Below is a small trained network, with its code and all its weights. Each question gives an input and a class and asks what happens when units are switched off, that is, made to give their printed mean instead of their output.

import numpy as np


def w(rows, s, z=0):
    codes = np.array(rows[::2]) - 128.0
    scale = np.full(codes.shape[1], s)
    scale[-1] = z or s
    return codes * scale


def f(y):
    return y / 2 * (1 + np.tanh(0.7978845608 * (y + 0.044715 * y**3)))


def log_softmax(a):
    a = a - a.max(-1, keepdims=True)
    return a - np.log(np.exp(a).sum(-1, keepdims=True))


def net(x, mask):
    res = np.array(x, float).reshape(1, 2) / 4 @ E
    y = f(res @ A[0][:, :-1].T + A[0][:, -1])
    res = res + np.where(mask, y, B[0][:, -1]) @ B[0][:, :-1]
    return log_softmax(res[-1] @ U[:, :-1].T + U[:, -1])


A, B = {}, {}
E = w([
[139,91,148,191,228,73,238,50,131,155,150,75],'x0',
[38,168,24,99,211,140,182,132,184,190,92,250],'x1',
],0.011)
A[0] = w([
[112,180,145,150,109,87,32,220,124,129,179,181,254],'n0',
[176,117,162,167,89,79,112,163,55,65,213,63,98],'n1',
[99,170,30,131,167,129,160,114,177,193,79,165,87],'n2',
[134,116,111,218,187,109,113,97,179,106,106,91,226],'n3',
[119,56,110,205,151,45,133,57,146,190,150,104,73],'n4',
[142,81,151,151,133,86,231,119,58,170,142,126,93],'n5',
[131,140,175,72,70,188,34,254,153,83,58,159,77],'n6',
],0.0064,0.0085)
B[0] = w([
[128,101,186,162,134,140,137,49,154,150,149,154,244],'n0',
[113,50,59,111,126,95,132,202,45,165,217,123,225],'n1',
[10,101,88,83,113,86,68,166,118,153,187,73,221],'n2',
[153,141,156,89,160,154,184,89,223,131,114,148,217],'n3',
[105,93,87,220,187,203,73,145,50,79,107,190,185],'n4',
[76,130,86,180,190,139,100,97,110,63,95,200,178],'n5',
[119,95,139,129,185,161,119,129,135,80,98,168,237],'n6',
],0.011)
U = w([
[95,112,76,85,124,66,85,245,86,191,194,109,75],'0',
[131,128,130,151,158,192,92,109,120,49,50,177,41],'1',
[173,140,203,85,106,132,196,47,186,208,141,127,254],'2',
[176,220,117,109,55,89,121,189,97,139,32,108,45],'3',
],0.011,0.0083)

Each question gives the input, the list of numbers given to net, and the class t.
The units are the neurons (one row each of A and B). Each row of codes is followed by its name. A weight is (code - 128) times the scale printed after its matrix; where a second scale follows, it is the last column's (A, B and U).
mask holds one flag per neuron, in row order. A switched-off neuron (its flag False) gives its mean, the last column of its row in B, instead of its output. The means were averaged over made-up inputs and are rounded, as every weight is.
A unit's drop is (log p(t) with every unit on - log p(t) with that unit switched off) / (log p(t) with every unit on - log p(t) with every unit switched off).
The circuit of an input: a set's keep is (log p(t) with only the set's units on - log p(t) with every unit switched off) / (log p(t) with every unit on - log p(t) with every unit switched off). Starting from all 7 units, units are removed one at a time, each time the one whose removal leaves the highest keep (on an exact tie, the one counted first), for as long as the keep stays at least 0.8.
circuit, biggest first: the units of the circuit, biggest drop first
unit that matters most: the unit with the biggest drop
top k neurons: the k neurons with the biggest drops, biggest first
drop of u: that unit's drop, to one decimal
input [1,-2], class 2: unit that matters most	n2
input [3,2], class 2: circuit, biggest first	n1, n6
input [1,2], class 2: circuit, biggest first	n1, n4
input [2,3], class 2: top 2 neurons	n1, n4
input [-1,-2], class 2: top 2 neurons	n2, n4
input [8,6], class 1: top 3 neurons	n4, n1, n5
input [6,6], class 0: top 2 neurons	n2, n6
input [1,3], class 2: circuit, biggest first	n1, n4
input [4,5], class 0: top 2 neurons	n2, n0
input [7,-7], class 0: top 3 neurons	n1, n6, n0
input [4,-3], class 1: top 3 neurons	n2, n5, n4
input [-3,-2], class 2: top 2 neurons	n4, n5
input [7,5], class 1: top 2 neurons	n1, n4
input [4,7], class 0: unit that matters most	n2
input [-7,-4], class 1: top 3 neurons	n6, n2, n0
input [5,-3], class 1: top 2 neurons	n4, n2
input [5,0], class 1: top 3 neurons	n4, n5, n0
input [7,7], class 0: top 3 neurons	n2, n6, n0
input [-2,0], class 2: top 2 neurons	n4, n5
input [3,-7], class 0: unit that matters most	n1
input [8,-5], class 1: top 2 neurons	n4, n5
input [8,0], class 1: drop of n4	0.1
input [3,6], class 0: drop of n4	0.0
input [2,-6], class 0: drop of n1	3.0
input [5,8], class 0: drop of n2	4.3
